Here is a tiny trained network, its code and every weight. The questions are about switching its units off for an input and a target symbol, where a switched-off unit gives its printed mean instead of its output.

import numpy as np


def w(rows, s, z=0):
    codes = np.array(rows[::2]) - 128.0
    scale = np.full(codes.shape[1], s)
    scale[-1] = z or s
    return codes * scale


def norm(h):
    return h / np.sqrt((h * h).mean(-1, keepdims=True) + 1e-5)


def f(y):
    return np.maximum(y, 0)


def softmax(a):
    e = np.exp(a - a.max(-1, keepdims=True))
    return e / e.sum(-1, keepdims=True)


def log_softmax(a):
    a = a - a.max(-1, keepdims=True)
    return a - np.log(np.exp(a).sum(-1, keepdims=True))


def net(x, mask):
    ids = ['αβεζηλμξπτφω'.index(c) for c in x.split()]
    T = len(ids)
    res = E[ids] + P[:T]
    u = 0
    for l in range(2):
        q, k, v = (norm(res) @ M[l].T for M in (Q, K, V))
        z = softmax(np.where(np.tri(T) > 0, q @ k.T / 4**0.5, -1e9)) @ v
        res = res + np.where(mask[u], z, O[l][:, -1]) @ O[l][:, :-1]
        u += 1
        y = f(norm(res) @ A[l][:, :-1].T + A[l][:, -1])
        res = res + np.where(mask[u : u + 8], y, B[l][:, -1]) @ B[l][:, :-1]
        u += 8
    return log_softmax(norm(res)[-1] @ U[:, :-1].T + U[:, -1])


Q, K, V, O, A, B = {}, {}, {}, {}, {}, {}
E = w([
[141,127,89,156,140],'α',
[171,114,112,146,144],'β',
[161,96,99,127,151],'ε',
[173,93,76,123,125],'ζ',
[162,82,96,84,156],'η',
[166,120,110,145,113],'λ',
[176,97,111,114,125],'μ',
[134,207,220,1,119],'ξ',
[121,177,86,146,92],'π',
[108,96,102,62,100],'τ',
[116,179,73,134,201],'φ',
[74,116,57,69,163],'ω',
],0.018)
P = w([
[142,167,214,105,140],'0',
[28,65,23,249,159],'1',
[72,94,35,194,159],'2',
[87,107,23,183,151],'3',
[100,114,9,162,133],'4',
[112,124,20,141,133],'5',
[138,135,30,128,120],'6',
[145,151,2,125,123],'7',
[157,164,38,121,154],'8',
[162,165,39,118,147],'9',
[169,178,38,105,136],'10',
[140,210,31,84,138],'11',
[166,201,25,86,135],'12',
[197,171,35,77,135],'13',
],0.0048)
Q[0] = w([
[163,144,166,131,100],'L0H0',
[171,148,176,135,123],'L0H0',
[79,102,153,196,135],'L0H0',
[78,71,254,153,106],'L0H0',
],0.0075)
K[0] = w([
[73,102,61,117,156],'L0H0',
[127,67,161,118,3],'L0H0',
[99,73,98,149,185],'L0H0',
[128,98,65,222,193],'L0H0',
],0.0065)
V[0] = w([
[185,86,34,255,159],'L0H0',
[176,69,105,140,43],'L0H0',
[169,81,174,107,201],'L0H0',
[89,63,21,117,109],'L0H0',
],0.0074)
O[0] = w([
[105,146,117,253,190,100],'L0H0',
[49,96,158,172,29,174],'L0H0',
[216,46,201,143,185,118],'L0H0',
[3,88,101,156,151,254],'L0H0',
],0.0067,0.0037)
A[0] = w([
[149,125,175,144,151,59],'L0N0',
[77,138,142,147,166,125],'L0N1',
[100,193,252,83,157,145],'L0N2',
[91,153,94,123,124,46],'L0N3',
[107,102,97,108,127,68],'L0N4',
[161,124,103,131,146,252],'L0N5',
[150,169,191,78,125,173],'L0N6',
[130,142,148,110,84,66],'L0N7',
],0.015,0.0028)
B[0] = w([
[63,170,135,53,126,135],'L0N0',
[211,19,77,110,61,197],'L0N1',
[235,174,66,1,78,178],'L0N2',
[147,78,164,152,176,229],'L0N3',
[132,199,190,197,120,242],'L0N4',
[117,106,100,131,56,254],'L0N5',
[171,125,19,64,51,201],'L0N6',
[95,180,77,134,111,153],'L0N7',
],0.0069,0.0051)
Q[1] = w([
[185,154,138,39,111],'L1H0',
[92,20,79,212,159],'L1H0',
[94,155,168,180,153],'L1H0',
[143,87,4,128,78],'L1H0',
],0.014)
K[1] = w([
[30,155,4,146,130],'L1H0',
[250,170,221,109,99],'L1H0',
[164,67,171,177,145],'L1H0',
[167,208,100,9,110],'L1H0',
],0.013)
V[1] = w([
[65,24,153,63,114],'L1H0',
[116,164,97,25,191],'L1H0',
[56,173,124,115,6],'L1H0',
[227,132,226,142,68],'L1H0',
],0.013)
O[1] = w([
[86,5,173,56,100,213],'L1H0',
[172,99,48,42,160,255],'L1H0',
[134,109,72,149,38,249],'L1H0',
[184,181,245,111,75,134],'L1H0',
],0.014,0.0051)
A[1] = w([
[106,62,143,98,81,62],'L1N0',
[154,199,106,192,194,154],'L1N1',
[89,110,184,95,192,186],'L1N2',
[66,132,177,114,144,119],'L1N3',
[102,134,119,151,103,242],'L1N4',
[138,54,103,93,124,117],'L1N5',
[138,113,118,99,168,65],'L1N6',
[147,156,252,92,103,3],'L1N7',
],0.016,0.0039)
B[1] = w([
[112,191,131,79,110,225],'L1N0',
[107,160,151,37,106,178],'L1N1',
[176,164,152,201,144,169],'L1N2',
[174,114,91,209,160,159],'L1N3',
[91,100,121,91,154,179],'L1N4',
[77,149,200,90,112,255],'L1N5',
[159,98,146,148,150,154],'L1N6',
[172,51,8,101,130,193],'L1N7',
],0.016,0.0099)
U = w([
[48,200,156,125,154,190],'α',
[182,186,163,124,144,170],'β',
[157,94,126,167,186,207],'ε',
[62,83,143,192,122,254],'ζ',
[117,92,221,91,161,168],'η',
[120,159,173,165,41,166],'λ',
[179,39,129,141,68,104],'μ',
[160,156,141,71,100,45],'ξ',
[102,160,32,179,93,98],'π',
[9,100,160,84,35,62],'τ',
[138,157,84,93,225,96],'φ',
[55,44,93,103,211,62],'ω',
],0.011,0.0036)

Each question gives the input, a string of symbols that net reads in full, and the target symbol t.
The units are the heads (4 rows each of Q, K, V and O) and the neurons (one row each of A and B). Each row of codes is followed by its name. A weight is (code - 128) times the scale printed after its matrix; where a second scale follows, it is the last column's (O, A, B and U).
mask holds one flag per unit, layer by layer, with each layer's heads first. A switched-off unit (its flag False) gives its mean, the last column of its rows in O or B, instead of its output. The means were averaged over made-up inputs and are rounded, as every weight is.
A unit's drop is (log p(t) with every unit on - log p(t) with that unit switched off) / (log p(t) with every unit on - log p(t) with every unit switched off).
The circuit of an input: a set's keep is (log p(t) with only the set's units on - log p(t) with every unit switched off) / (log p(t) with every unit on - log p(t) with every unit switched off). Starting from the 12 units with the biggest drops (on a tie, the unit counted first), units are removed one at a time, each time the one whose removal leaves the highest keep (on an exact tie, the one counted first), for as long as the keep stays at least 0.8.
circuit, biggest first: the units of the circuit, biggest drop first
top k neurons: the k neurons with the biggest drops, biggest first
drop of u: that unit's drop, to one decimal
input λ η η μ ζ ω, target λ: circuit, biggest first => L1H0, L0H0
input η α α, target η: circuit, biggest first => L1H0, L0H0
input τ π φ ζ μ ω φ, target τ: circuit, biggest first => L1N5, L1H0
input μ α τ τ μ ζ τ μ, target μ: circuit, biggest first => L1H0, L0H0, L1N7, L1N5
input λ ζ β μ φ α η μ α φ τ λ β, target λ: circuit, biggest first => L0H0, L1H0
input π ζ λ β τ ω μ η, target π: circuit, biggest first => L1H0
input η τ τ π τ, target η: top 2 neurons => L1N2, L0N0
input ζ ζ τ, target ζ: circuit, biggest first => L1H0, L0H0, L1N3
input η φ π η, target η: top 2 neurons => L0N0, L1N2
input φ ω β α λ τ μ ζ, target φ: circuit, biggest first => L1H0, L0H0
input α μ φ, target α: circuit, biggest first => L1H0, L1N1
input η η φ β β ω λ, target η: top 3 neurons => L0N0, L0N4, L1N2
input τ ε λ π μ τ ε, target τ: top 2 neurons => L1N5, L1N7
input λ τ μ π, target λ: circuit, biggest first => L1H0
input η π τ ω, target η: top 2 neurons => L1N2, L0N0
input ε α α μ μ μ τ μ, target ε: drop of L0H0 => 1.7
input ζ ω ζ, target ζ: drop of L1H0 => 0.8
input μ τ η β α τ η α ε π, target μ: drop of L1N7 => 0.7
input ω ε μ, target ω: drop of L1H0 => 1.6
input π μ ε α η τ β α λ α π ζ, target π: circuit, biggest first => L1H0
input η φ τ, target η: top 2 neurons => L0N0, L1N2
